Here is a tiny trained network, its code and every weight. The questions are about switching its units off for an input and a class, where a switched-off unit gives its printed mean instead of its output.

import numpy as np


def w(rows, s, z=0):
    codes = np.array(rows[::2]) - 128.0
    scale = np.full(codes.shape[1], s)
    scale[-1] = z or s
    return codes * scale


def norm(h):
    return h / np.sqrt((h * h).mean(-1, keepdims=True) + 1e-5)


def f(y):
    return np.maximum(y, 0)


def log_softmax(a):
    a = a - a.max(-1, keepdims=True)
    return a - np.log(np.exp(a).sum(-1, keepdims=True))


def net(x, mask):
    res = np.array(x, float).reshape(1, 6) / 4 @ E
    u = 0
    for l in range(2):
        y = f(norm(res) @ A[l][:, :-1].T + A[l][:, -1])
        res = res + np.where(mask[u : u + 8], y, B[l][:, -1]) @ B[l][:, :-1]
        u += 8
    return log_softmax(norm(res)[-1] @ U[:, :-1].T + U[:, -1])


A, B = {}, {}
E = w([
[145,65,154,125,79,102,198,147,159],'x0',
[162,132,134,141,179,209,211,133,110],'x1',
[128,134,131,131,134,117,132,123,133],'x2',
[149,125,223,209,156,128,100,124,141],'x3',
[189,158,128,167,106,129,111,252,93],'x4',
[32,168,96,138,117,165,147,211,249],'x5',
],0.0044)
A[0] = w([
[103,178,100,127,167,128,60,109,97,65],'0.n1',
[101,98,178,233,95,178,73,117,112,5],'0.n2',
[74,146,138,115,40,38,3,127,133,69],'0.n3',
[56,240,105,172,184,210,123,122,32,111],'0.n4',
[34,163,142,226,169,90,137,140,210,184],'0.n5',
[142,131,89,129,239,176,25,144,149,121],'0.n6',
[110,79,162,132,74,183,103,80,40,254],'0.n7',
[166,71,178,123,42,124,232,154,170,132],'0.n8',
],0.0055,0.0035)
B[0] = w([
[107,27,118,159,92,45,147,140,129,166],'0.n1',
[255,104,136,189,192,147,101,155,151,154],'0.n2',
[114,179,176,166,153,200,216,96,80,211],'0.n3',
[103,98,157,175,104,112,165,111,126,207],'0.n4',
[156,110,84,102,161,154,61,130,129,230],'0.n5',
[107,122,150,140,25,84,146,132,129,188],'0.n6',
[134,131,96,107,152,156,102,136,207,254],'0.n7',
[78,124,147,193,85,99,119,99,99,222],'0.n8',
],0.0087,0.005)
A[1] = w([
[102,61,90,197,77,76,105,99,100,6],'1.n1',
[131,135,93,63,102,100,253,117,40,202],'1.n2',
[157,190,166,128,87,144,157,232,79,140],'1.n3',
[119,128,132,170,146,201,183,103,86,78],'1.n4',
[96,145,31,39,96,73,157,170,75,91],'1.n5',
[169,39,163,106,115,135,139,87,2,41],'1.n6',
[214,124,162,65,159,67,100,90,83,55],'1.n7',
[185,143,133,123,123,62,117,215,84,64],'1.n8',
],0.0073,0.002)
B[1] = w([
[177,159,70,137,98,75,191,135,133,255],'1.n1',
[151,160,230,172,174,98,83,131,145,235],'1.n2',
[76,120,127,43,127,121,111,17,118,220],'1.n3',
[140,254,111,103,77,146,112,101,56,225],'1.n4',
[247,67,150,195,173,145,30,145,81,194],'1.n5',
[29,119,86,130,87,150,107,221,128,239],'1.n6',
[87,173,85,105,105,201,92,227,211,187],'1.n7',
[133,80,76,31,177,91,196,34,194,179],'1.n8',
],0.0072,0.0047)
U = w([
[68,133,76,109,99,167,95,223,164,122],'0',
[86,107,131,177,71,73,131,124,108,120],'1',
[199,119,176,158,172,126,89,131,114,128],'2',
[88,192,153,122,115,174,149,120,85,117],'3',
[146,159,98,122,104,121,117,113,143,173],'4',
[106,113,110,64,153,102,143,60,146,115],'5',
[127,116,124,120,156,119,178,166,96,92],'6',
[73,42,207,66,231,128,239,254,50,1],'7',
],0.017,0.019)

Each question gives the input, the list of numbers given to net, and the class t.
The units are the neurons (one row each of A and B). Each row of codes is followed by its name. A weight is (code - 128) times the scale printed after its matrix; where a second scale follows, it is the last column's (A, B and U).
mask holds one flag per neuron, layer by layer. A switched-off neuron (its flag False) gives its mean, the last column of its row in B, instead of its output. The means were averaged over made-up inputs and are rounded, as every weight is.
A unit's drop is (log p(t) with every unit on - log p(t) with that unit switched off) / (log p(t) with every unit on - log p(t) with every unit switched off).
The circuit of an input: a set's keep is (log p(t) with only the set's units on - log p(t) with every unit switched off) / (log p(t) with every unit on - log p(t) with every unit switched off). Starting from the 12 units with the biggest drops (on a tie, the unit counted first), units are removed one at a time, each time the one whose removal leaves the highest keep (on an exact tie, the one counted first), for as long as the keep stays at least 0.8.
units of the circuit, in order: the units of the circuit, biggest drop first
k most important neurons: the k neurons with the biggest drops, biggest first
k most important neurons of layer l: the k neurons of layer l with the biggest drops, biggest first
input [1,-1,7,5,8,-3], class 5: 2 most important neurons -> (1.n8 1.n3)
input [-2,-8,-8,-4,7,-5], class 3: units of the circuit, in order -> (0.n3)
input [-1,-4,-6,2,8,4], class 5: 2 most important neurons -> (1.n3 1.n8)
input [-8,3,-8,1,-6,-8], class 0: units of the circuit, in order -> (1.n6 1.n7)
input [8,8,3,-6,-6,-8], class 0: 4 most important neurons -> (1.n6 0.n3 1.n7 0.n4)
input [5,2,0,5,7,-3], class 5: 4 most important neurons -> (1.n8 1.n3 0.n4 0.n3)
input [4,3,-3,-3,-4,-1], class 1: 4 most important neurons of layer 0 -> (0.n8 0.n3 0.n5 0.n2)
input [5,-1,-2,-6,-6,3], class 2: 3 most important neurons -> (1.n5 0.n7 0.n4)
input [5,6,4,-7,-4,-1], class 2: 2 most important neurons -> (1.n2 0.n3)
input [-8,-2,-3,7,0,7], class 1: 2 most important neurons of layer 1 -> (1.n7 1.n6)
input [-6,4,5,-1,-1,-6], class 0: 4 most important neurons -> (1.n6 0.n8 0.n3 1.n7)
input [-4,-6,2,-3,-6,-8], class 0: units of the circuit, in order -> (1.n7 1.n6)
input [-7,-8,-3,3,-6,4], class 3: 2 most important neurons of layer 0 -> (0.n3 0.n8)
input [0,8,-2,-8,1,-4], class 2: units of the circuit, in order -> (1.n2)
input [-6,-6,1,5,-4,-3], class 1: 3 most important neurons -> (0.n1 0.n6 0.n3)
input [7,1,2,2,8,2], class 5: 3 most important neurons -> (1.n8 1.n3 0.n4)
input [-4,4,4,-8,0,-6], class 2: 2 most important neurons -> (1.n5 1.n2)
input [-8,8,6,-1,8,-2], class 1: 2 most important neurons -> (0.n4 0.n6)
input [3,-7,7,-5,-6,3], class 3: 2 most important neurons -> (0.n3 0.n7)
input [0,4,-5,-6,5,-1], class 2: 2 most important neurons of layer 0 -> (0.n3 0.n2)
input [1,0,-2,5,-4,0], class 2: units of the circuit, in order -> (0.n2)
input [1,8,-2,3,2,-8], class 0: 2 most important neurons -> (0.n3 1.n6)
input [-5,-4,-7,-7,7,-1], class 2: 2 most important neurons of layer 1 -> (1.n5 1.n2)
input [-8,5,-2,0,-6,5], class 1: units of the circuit, in order -> (0.n4 0.n6)
input [-7,-3,4,6,1,-4], class 1: units of the circuit, in order -> (0.n1 0.n6)
input [-8,0,2,6,-2,-8], class 0: 2 most important neurons of layer 1 -> (1.n7 1.n6)
